Below is a small trained network, with its code and all its weights. Each question gives an input and a class and asks what happens when units are switched off, that is, made to give their printed mean instead of their output.

import numpy as np


def w(rows, s, z=0):
    codes = np.array(rows[::2]) - 128.0
    scale = np.full(codes.shape[1], s)
    scale[-1] = z or s
    return codes * scale


def norm(h):
    return h / np.sqrt((h * h).mean(-1, keepdims=True) + 1e-5)


def f(y):
    return np.maximum(y, 0)


def log_softmax(a):
    a = a - a.max(-1, keepdims=True)
    return a - np.log(np.exp(a).sum(-1, keepdims=True))


def net(x, mask):
    res = np.array(x, float).reshape(1, 6) / 4 @ E
    u = 0
    for l in range(4):
        y = f(norm(res) @ A[l][:, :-1].T + A[l][:, -1])
        res = res + np.where(mask[u : u + 5], y, B[l][:, -1]) @ B[l][:, :-1]
        u += 5
    return log_softmax(norm(res)[-1] @ U[:, :-1].T + U[:, -1])


A, B = {}, {}
E = w([
[100,113,113,103,91],'x0',
[130,129,130,132,130],'x1',
[58,127,29,99,162],'x2',
[164,148,148,165,180],'x3',
[132,15,82,171,86],'x4',
[161,253,76,195,97],'x5',
],0.0033)
A[0] = w([
[66,90,142,60,84,238],'L0N1',
[62,63,176,53,55,216],'L0N2',
[96,114,49,220,109,107],'L0N3',
[106,52,3,101,128,123],'L0N4',
[123,179,111,178,97,255],'L0N5',
],0.0039,0.00093)
B[0] = w([
[162,164,156,210,86,230],'L0N1',
[162,115,160,169,254,252],'L0N2',
[164,196,128,161,83,194],'L0N3',
[180,196,142,106,189,226],'L0N4',
[126,190,123,161,78,212],'L0N5',
],0.0041,0.0026)
A[1] = w([
[231,177,157,149,241,187],'L1N1',
[101,90,2,181,182,18],'L1N2',
[201,106,82,137,141,182],'L1N3',
[65,193,140,86,187,253],'L1N4',
[145,195,172,126,119,228],'L1N5',
],0.0046,0.0006)
B[1] = w([
[62,103,123,76,75,253],'L1N1',
[130,129,73,2,116,167],'L1N2',
[169,69,151,150,98,161],'L1N3',
[58,95,177,166,124,198],'L1N4',
[126,66,55,105,72,203],'L1N5',
],0.0052,0.0045)
A[2] = w([
[57,97,132,120,27,255],'L2N1',
[111,119,143,35,139,94],'L2N2',
[18,114,170,114,252,234],'L2N3',
[108,203,252,115,98,85],'L2N4',
[161,235,37,51,76,147],'L2N5',
],0.0039,0.00087)
B[2] = w([
[189,143,156,157,197,252],'L2N1',
[138,46,73,85,44,194],'L2N2',
[127,231,68,146,30,252],'L2N3',
[175,94,46,2,101,215],'L2N4',
[153,133,148,111,188,245],'L2N5',
],0.0055,0.003)
A[3] = w([
[2,191,114,139,147,163],'L3N1',
[178,160,130,198,93,233],'L3N2',
[119,225,81,148,59,36],'L3N3',
[157,180,212,56,122,138],'L3N4',
[149,233,118,66,163,250],'L3N5',
],0.0057,0.0011)
B[3] = w([
[39,130,246,165,79,188],'L3N1',
[55,163,116,130,110,199],'L3N2',
[167,77,172,68,148,234],'L3N3',
[126,135,3,119,207,204],'L3N4',
[140,102,119,225,207,252],'L3N5',
],0.0052,0.0042)
U = w([
[141,67,58,9,102,251],'0',
[215,186,31,152,213,198],'1',
[18,146,179,83,77,119],'2',
[67,199,170,192,215,72],'3',
[181,30,232,159,147,62],'4',
[188,174,126,207,13,20],'5',
],0.011,0.0015)

Each question gives the input, the list of numbers given to net, and the class t.
The units are the neurons (one row each of A and B). Each row of codes is followed by its name. A weight is (code - 128) times the scale printed after its matrix; where a second scale follows, it is the last column's (A, B and U).
mask holds one flag per neuron, layer by layer. A switched-off neuron (its flag False) gives its mean, the last column of its row in B, instead of its output. The means were averaged over made-up inputs and are rounded, as every weight is.
A unit's drop is (log p(t) with every unit on - log p(t) with that unit switched off) / (log p(t) with every unit on - log p(t) with every unit switched off).
The circuit of an input: a set's keep is (log p(t) with only the set's units on - log p(t) with every unit switched off) / (log p(t) with every unit on - log p(t) with every unit switched off). Starting from the 12 units with the biggest drops (on a tie, the unit counted first), units are removed one at a time, each time the one whose removal leaves the highest keep (on an exact tie, the one counted first), for as long as the keep stays at least 0.8.
circuit, biggest first: the units of the circuit, biggest drop first
k most important neurons: the k neurons with the biggest drops, biggest first
k most important neurons of layer l: the k neurons of layer l with the biggest drops, biggest first
input [-3,4,3,-4,-1,-2], class 2: 3 most important neurons => [L3N1; L1N4; L2N4]
input [2,6,-7,8,-1,0], class 0: circuit, biggest first => [L2N4; L1N1]
input [-7,-8,-1,2,0,-8], class 0: circuit, biggest first => [L3N5; L2N3]
input [7,8,-2,-6,-2,8], class 1: circuit, biggest first => [L2N5; L2N3; L3N5]
input [3,-2,7,2,-4,5], class 3: circuit, biggest first => [L3N1; L3N5; L1N4]
input [-1,-5,-8,5,-3,6], class 1: circuit, biggest first => [L3N4; L2N4]
input [-4,5,8,-6,-7,3], class 3: most important neuron => [L3N5]
input [4,5,4,-2,3,1], class 1: 2 most important neurons => [L0N3; L2N5]
input [1,-2,8,0,-3,8], class 3: 2 most important neurons => [L3N1; L2N4]
input [-1,5,-1,7,2,5], class 5: circuit, biggest first => [L3N4; L0N2]
input [6,-5,2,-4,-2,-8], class 2: 2 most important neurons => [L0N2; L2N3]
input [7,-8,6,6,0,-2], class 2: 4 most important neurons => [L1N4; L0N4; L3N1; L2N4]
input [1,7,-4,4,0,-8], class 0: circuit, biggest first => [L3N5; L3N1]
input [-4,5,0,-1,3,2], class 5: 3 most important neurons => [L0N3; L3N4; L1N2]
input [2,-2,2,-6,-2,0], class 2: circuit, biggest first => [L1N4; L3N1]
input [-5,-5,4,0,-1,-7], class 2: most important neuron of layer 1 => [L1N5]
input [3,3,-1,-5,7,-2], class 4: 3 most important neurons of layer 2 => [L2N3; L2N4; L2N2]
input [-1,2,-1,3,0,-3], class 0: 2 most important neurons => [L3N1; L1N5]
input [4,6,-2,2,-5,0], class 0: 2 most important neurons of layer 2 => [L2N2; L2N4]
input [-4,2,-5,-5,-2,-8], class 0: most important neuron of layer 2 => [L2N3]
